(in the rows, 128 means zero)
Facts:
{(321),(318),(171),(68),(513),(662),(733),(625),(523),(328),(329),(376)} stesko d
{(216),(265),(654),(34),(331),(223),(26),(307),(577),(690),(111)} stesko f
{(579),(537),(738),(501),(488),(517),(42),(480),(255),(521),(242),(107)} stesko a
{(514),(684),(319),(650),(44),(419),(109),(422),(76),(134),(294),(280),(624),(781)} stesko c
{(100),(776),(740),(697),(142),(22),(395),(18),(87),(65)} stesko e
{(685),(741),(700),(48),(448),(641),(357),(70)} stesko b
{(151),(474)} stesko g
(321) gozenon (488)
(579) gozenon (18)
(514) gozenon (480)
(265) gozenon (662)
(654) gozenon (733)
(684) gozenon (501)
(100) gozenon (685)
(319) gozenon (321)
(685) gozenon (65)
(318) gozenon (448)
(151) gozenon (34)
(776) gozenon (76)
(223) gozenon (255)
(171) gozenon (134)
(474) gozenon (22)
(740) gozenon (151)
(68) gozenon (280)
(513) gozenon (579)
(738) gozenon (650)
(733) gozenon (700)
(26) gozenon (523)
(44) gozenon (87)
(625) gozenon (70)
(419) gozenon (690)
(697) gozenon (265)
(523) gozenon (624)
(142) gozenon (776)
(501) gozenon (641)
(488) gozenon (395)
(517) gozenon (329)
(422) gozenon (109)
(741) gozenon (697)
(22) gozenon (42)
(700) gozenon (422)
(307) gozenon (376)
(42) gozenon (517)
(48) gozenon (577)
(480) gozenon (781)
(76) gozenon (740)
(134) gozenon (741)
(255) gozenon (294)
(448) gozenon (171)
(641) gozenon (328)
(395) gozenon (48)
(690) gozenon (111)
(294) gozenon (68)
(328) gozenon (513)
(18) gozenon (537)
(521) gozenon (684)
(111) gozenon (357)
(242) gozenon (319)
(329) gozenon (625)
(280) gozenon (216)
(87) gozenon (223)
(65) gozenon (514)
(624) gozenon (44)
(376) gozenon (142)
(70) gozenon (100)
(781) gozenon (521)

Known rows:
[142 185  86 111 104 173 109 139  85 157 133 137 106 140 157  97 192 177
 162 134 115 152 119  96 108 154 114 146  78 121 111 137  99 178 157 163
 120 113  85 172 127] -> (521)
[104 151 103 163  90 156 154  78 160 122 146 189 141 144 148 207 199 100
 149 141 146 139 178  99 153 138 169 150 138 124 123  98 148 127 135 101
  84 106 154 148 120] -> (685)
[179 154 143 162 154 101 154 137 101 110 112 127 120 126 157 104 116 120
 113 104 136  86  90 138 148 168  71 137 146 126 155  50 190 102 122 175
 121 124 160  84  88] -> (733)
[ 96 100 145  96  86 115 108 115 167 179  65  93 146 103 138 122 141 101
 104 126 156  98 107 161 151 163 204 113 103 136  99 114  76 140 125 162
 168 188 139 106 125] -> (18)
[128 151 120 131  97 135  91 127  96 165 100 127 133 113 168  54 155 134
 187 160 181 155 106 110 151 115 123 157 109 100  82 144  79 179 147 183
 128 135  95 150 114] -> (537)
[100 147 117 141 101 147 131  94 149 130 167 193 128  97 168 175 155  50
 109 133 120 167 133 115 187  86 153 118 123 154  94 116 157  98 115 117
  75 114 149 147 173] -> (48)
[142 180  95 119 100 163 110 150  78 172 126 132 116 124 155  82 175 161
 163 145 119 153 116  98 125 146 117 146  76 120  95 145  78 177 153 171
 125 131  98 157 123] -> (501)
[110 177  95 191  75 150 160 129 137 141 131 173 139 119 153 171 152  75
 132 141 104 159 153  91 186 135 181 141  90 146  94 109 100 138 133 129
 108 146 174 133 118] -> (641)
[ 93 123 145 124 174 134 138 160 118 127 139  83 100 119  66 150  98 118
 175  86 110  82 142 113 159  59 138 119 161 142 166 169 121 126 102 105
 138 148 114 181 104] -> (294)
[137 157  82  83 132 166  92 131  81 158  84 135  85 127 145 101 156 156
 199 140 140 138 113 137 163  96  88 149 135 132 144 168 108 149 120 121
 120 110  70 146 127] -> (255)
[154 127 126  87  90 181 114 115  91 174 120 155 156 141 138  90 154 148
 199 180 150 137 141 131 118 147  77 159 116  78 140 156 119 146 162 135
  81 116  86 140 146] -> (517)
[157 124 129  86  94 185 117 125  87 183 119 154 156 136 138  84 142 145
 198 179 142 143 145 131 119 146  74 156 114  83 135 161 120 142 162 134
  83 122  84 140 148] -> (42)
[126 132 172 115  77 147 168 154  91 173 134 159 170 195 116  87  96 133
 107 173 137 121 213 160 126 123 103 103 115 158 154  70 122 105 131  80
 142 134  98 122 170] -> (474)
[172 130 107 124 143  83 149 157 119  69 142 126 138 112 143 117 114  99
 142 109 137 138 107 115 118 187  47 108 117 127 145  66 142 106 109 120
 164 122 158  99 121] -> (318)
[132 150  70 160 105 123 140  97 147 134 160 158 145 128 142 202 121  61
 149 123 116 169 162 120 189 138 126 114 111 114  83 102 133 133 136  67
 114 114 161 120 150] -> (448)
[174 126 107 125 149  74 146 151 120  69 144 122 143 105 143 116 117  92
 141 106 148 139 108 109 123 190  42 109 121 119 136  63 139 109 112 108
 170 122 159 102 120] -> (171)
[140 150 115  78 118 163  84 123  88 163 153 158 111 102 169  77 156 139
 150 143 133 165  91 129 134 108  88 127 108 120  97 152 137 139 136 164
  93 107  79 162 173] -> (242)
[122  87  95  57 121  93  93  89 176 163 111  77 139 117 124 171 124 103
 106  96 150 113 116 170 134 186 144  87 113 113  90  97 110 143 133  94
 181 145 127 106 159] -> (697)
[146 124 153 110 141 108 142 151 119  73 149 162 130  72 162  80 147  84
  98 117 141 129  77 110 124 142  75 109 127 157 153  82 169  70  88 167
 123 127 157 124 149] -> (321)
[ 98 130 159 148 153 137 145 139 139 111 191 107 127 146  70 158 146 154
 154  90 112  90 156  89  78 122 169 123 132 108 142 128 137 148 135 141
 128 138 123 209 102] -> (514)
[158 157  98  95 116 163  91 137  86 174 128 135 117 134 146  98 141 155
 174 147 122 161 118 134 137 134  79 141  98 114 115 156 117 153 154 156
 106 106  83 139 142] -> (738)
[143 143 146 163 120  95 164 174 114  83  97 140 143  94 161  72 141  95
 135 127 156 119  98  95 134 167 108 135 107 141 141  74 102 114 105 181
 162 161 174 108  85] -> (513)
[122 140 124 155 140 109 124 115 119  80  72 163 106 173 148 119  91 184
  98 146  88 156 101 160  80 105 161 138 153 114 122 180 117 120 102  57
 118 139 137  85 147] -> (26)
[143 141 119 141 142  93 144 165 118  52  82 180  98 133 147 106 120 113
 179 125 134 121  78 150 106 158  98 107 128 151 182  77 146  93  64 143
 137 132 143  97 113] -> (523)
[108  81 146 175 160 135 136 143 146 109 167  83 118 116  25 133  86 119
 139 127 126 120 162 137 106  85 149 106 124 133 125 153 138 151 134 177
 134  84 120 163 111] -> (76)

Rows, some named above:
[146 179  95 117  97 167 109 147  78 165 121 133 118 129 157  83 173 162
 163 136 123 151 116  98 126 148 119 142  77 119 100 145  79 180 152 170
 123 132  91 162 121] -> (501)
[110 122 161 128 147 120 122  93 128  96 133 140 130 112 172  95 134 162
  29 140 107 161 100 115  97  79 141 140 164 123  92 180 137  97 124  84
 109 132 147 107 167] -> (577)
[111 122 138 154 102 133 143 131 115 135 125 122 128 177  91  84 120 143
  78 171 180 151 209 163 131  88 123  96 116 195 120  62 125 140 118 122
 164  68  91 125 139] -> (151)
[145 187  83 111 105 168 109 138  81 157 138 136 109 136 152 100 189 179
 158 134 116 151 120  95 111 155 115 149  83 120 111 141  99 174 159 164
 121 117  90 169 125] -> (521)
[162 101 109 158 135 118 161 160 126  64 112 124 119  98 103  99 125 103
 113 143 144 137 122 132 113 163  68 112 111 164 164  87 157 108 107 178
 144  78 157  82  99] -> (376)
[126 115 141 138 172  84 122 138 136 119 200  78 136 130  69 158  68 104
 171  85 120 119 144 112 117 114 117  94 133  86 101 133 122 153 132  99
 155 135 126 179 140] -> (134)
[110 133 117 158  85 156 157  79 157 130 138 193 158 147 146 200 181  91
 162 163 148 135 181 111 159 134 165 147 139 113 135 103 149 116 136  93
  79 118 158 134 120] -> (70)
[149 137 118 109 155 125 162 164 102  82  89 121 107  91 138 110 152 108
 142 104 142 101 112 101 167 133  58 138 150 172 201 100 141  84  87 115
 162 126 147  98  84] -> (68)
[134 109 119 168 140 137 138 113 126  90  98 116 125 136 117 109 101 179
  46 163  94 167 137 134  85 111 133 142 135 135 109 190 122 129 144  94
 125  95 147  70 136] -> (307)
[103 149 153 160 145 132 158 173 119 130 187 100 124 131  74 136 112 136
 146  87  79  99 144  84  93 121 175 111 101 124 125 141 107 156 135 156
 143 155 132 198 106] -> (684)
[133 106 120 164 141 141 142 111 126  94  99 117 123 139 116 110 101 177
  43 161  96 170 140 136  88 110 135 143 133 131 108 188 121 129 145  92
 119  96 143  69 134] -> (307)
[139 183 109 195 111 138 141  81 129 169 135 153 117 150 157 194 116  90
 118 125 115 124 144 144 217 123 149 142 145 123  97  88 185 124 147 133
  68 112 156 109 114] -> (700)
[146 122 154 109 143 112 145 152 118  73 151 166 129  74 163  83 152  91
  97 115 135 130  79 111 120 138  74 109 130 159 155  81 174  72  90 164
 124 123 158 127 143] -> (321)
[123 116 172 144 163  91 100 186 162 140 207 111 146 155 100 174  65 121
 154 108 110 128 148 116 116  89 153 138 141 141 171 160 122 128 146 172
 139 140 109 166 115] -> (419)
[105 146 149 154 146 135 153 161 128 124 196 103 118 140  75 154 129 149
 141  80  84  95 148  85  85 125 173 114 114 125 138 133 121 154 137 147
 133 141 127 203 104] -> (781)
[126  97 125 171 142 128 131  97 135  86  94 112 127 129 116 107 115 180
  42 170 132 167 140 134  97  96 139 148 152 131  97 184 121 131 138 100
 130  90 141  72 125] -> (34)
[148 138 116 107 156 121 162 166 106  82  86 119 107  91 135 110 153 111
 139 109 147 101 117  99 171 131  57 140 150 177 201 105 137  80  85 114
 156 128 146  98  84] -> (68)
[ 98  84 133  60  93 140 119  81 181 162 100 116 140 135 119 163 190 143
 109 122 159  75 135 160  96 190 186 122 132 120 143  99 129 130 133 122
 140 152 120 124 132] -> (100)
[134 144 130  73 120 161  79 119  94 158 155 161 111  93 170  66 166 131
 139 141 139 170  91 126 132  92  89 128 114 122  94 147 141 130 133 170
  90 102  79 173 181] -> (488)
[ 94  98 141 101  82 118 112 120 167 180  69  97 149 104 141 117 138 103
 101 123 157  92 104 155 149 167 203 116 102 137  98 112  78 144 126 163
 165 186 139 106 118] -> (18)
[100 112 182 125 160 124 124 149 129 130 203 122 126 100  90 120  96 102
 124  94 102 111 118 117 117  68 145  91 136 128 115 147 155 113 110 150
 108 139 123 202 159] -> (319)
[121 137 123 125 155 137 134 110 113 107  76 101 115 120 147 113 129 181
  64 130 114 129 135 105 149  76 126 171 181 144 133 199 109 107 124  36
 143 137 140  83 115] -> (216)
[ 99  91 144  36 112 130  98 103 170 171 125 123 124  84 142 128 155 100
  61 104 128 107  86 169 128 140 174  89 116 155 110 117 145  99 110 147
 122 151 122 128 179] -> (395)
[130 130 139 150 141 120 131 111 124 101 108 125 134 143 151 112 111 179
  59 143 103 154 121 118 101 109 137 151 155 116 105 185 121 121 140  74
 129 136 143  83 136] -> (331)
[120 119 162 142 161 127 137 164 127 138 180  95 131 130  72 144  77 118
 153 101  97  99 144 118 122  91 139 114 130 121 137 157 130 132 132 145
 126 139 124 179 123] -> (650)
[132 145  68 165 108 104 135  89 155 130 159 154 143 128 148 208 123  56
 151 126 133 172 159 119 194 132 119 117 118 111  76  93 128 138 133  62
 121 112 159 123 149] -> (741)
[129  90  91  57 120  92  96  92 175 162 115  78 141 115 124 166 125 103
 108  99 152 110 118 170 131 186 145  87 115 112  95  98 110 141 129  91
 174 145 123 105 151] -> (697)
[103 105  97  62 118 125  99 117 157 155  51 124  92 132 117 158 135 120
 132 102 126  88 100 197 137 150 187  96 123 152 153 128 116 117  84 110
 148 155 110 103 138] -> (87)
[144 138 120 146 139  94 142 163 117  53  83 179  99 130 144 109 117 114
 176 121 131 122  80 154 102 159  98 108 128 149 181  78 149  97  65 141
 138 132 142 101 116] -> (523)
[101 104 120  67 100 142 116  93 180 157 106 111 128 138 120 168 199 151
  96 108 141  79 130 144  94 198 192 114 117 130 140  96 129 140 129 135
 145 146 118 131 127] -> (65)
[167 120 114 129 149  67 142 133 126  65 137 119 140  98 154 116 130  96
 144 109 167 137 101 110 131 172  51 114 136 116 139  59 139 112 105 118
 171 121 157 106 113] -> (662)
[140 124 119 144 152  81 120  86 130  87 121 104 143 134 153 126 103 164
  73 134 126 169 121 114 102 121 113 141 159  88  74 162 109 135 140  31
 156 132 146  89 152] -> (265)
[127 135 171 116  77 146 169 152  90 174 134 157 167 194 115  86  93 133
 109 170 138 120 214 159 128 125 106 104 116 158 153  68 119 103 134  78
 141 135  94 124 174] -> (474)
[150 156 146 170 153 121 136  87 102 132 101 108 126 162 158 115  90 189
  44 128  88 123 108 143 118 116 133 158 170 103  97 156 158 123 152  93
 105 130 147  71 127] -> (654)
[133 146  72 161 110 107 135  85 150 121 159 153 142 127 145 207 128  55
 152 127 134 176 159 117 192 134 119 114 121 110  74  95 133 134 132  64
 119 112 158 127 148] -> (741)
[127 114 139 140 168  85 128 137 136 123 197  75 141 127  74 158  64 105
 171  84 122 116 142 115 117 112 117  93 133  87 100 128 121 155 132 102
 159 136 121 183 139] -> (134)
[126 135 167 120  82 148 168 153  93 176 137 156 174 196 113  85  97 136
 109 166 138 121 214 159 129 120 103 102 114 157 151  70 122 108 132  77
 142 135  96 128 173] -> (474)
[151 147 103 103 118 154  89 124  93 163 123 138 116 131 148  93 149 152
 174 149 142 155 117 129 136 121  89 147 113 111 112 145 116 158 147 158
 111 105  82 144 134] -> (107)
[136 174  89 101 110 168 105 125  95 149 140 136 109 143 153 114 209 189
 165 136 130 147 126  99 101 153 116 153  95 108 121 134 114 174 153 157
 111 107  81 174 122] -> (480)
[114 141 119 140 152 125 133 112 114  87  63 135  99 149 150 116 111 184
  92 131  97 142 114 133 118  82 144 154 175 133 138 195 114 108  98  39
 132 142 132  87 127] -> (223)
[129 150 103 159 106 111 102 130 185 140 168 182 152 154 178 223 125  79
 137 152 135 179 167 113 194 109 160 166 132 170 147 130 131 114 149 144
 109 115 143 104 123] -> (357)
[113 122 157 123 144 124 122  92 126  96 127 141 134 110 170  92 131 159
  30 139 113 164  97 116 104  79 138 144 169 128  95 180 138  99 122  80
 109 134 144 114 167] -> (577)
[124  75 146  50  85 158 132 119 161 200  92 120 162 129 110 147 123 104
 116 138 121  82 141 176 119 195 151 111 101 120 152 128 120 107 141 116
 121 166 131  90 152] -> (22)

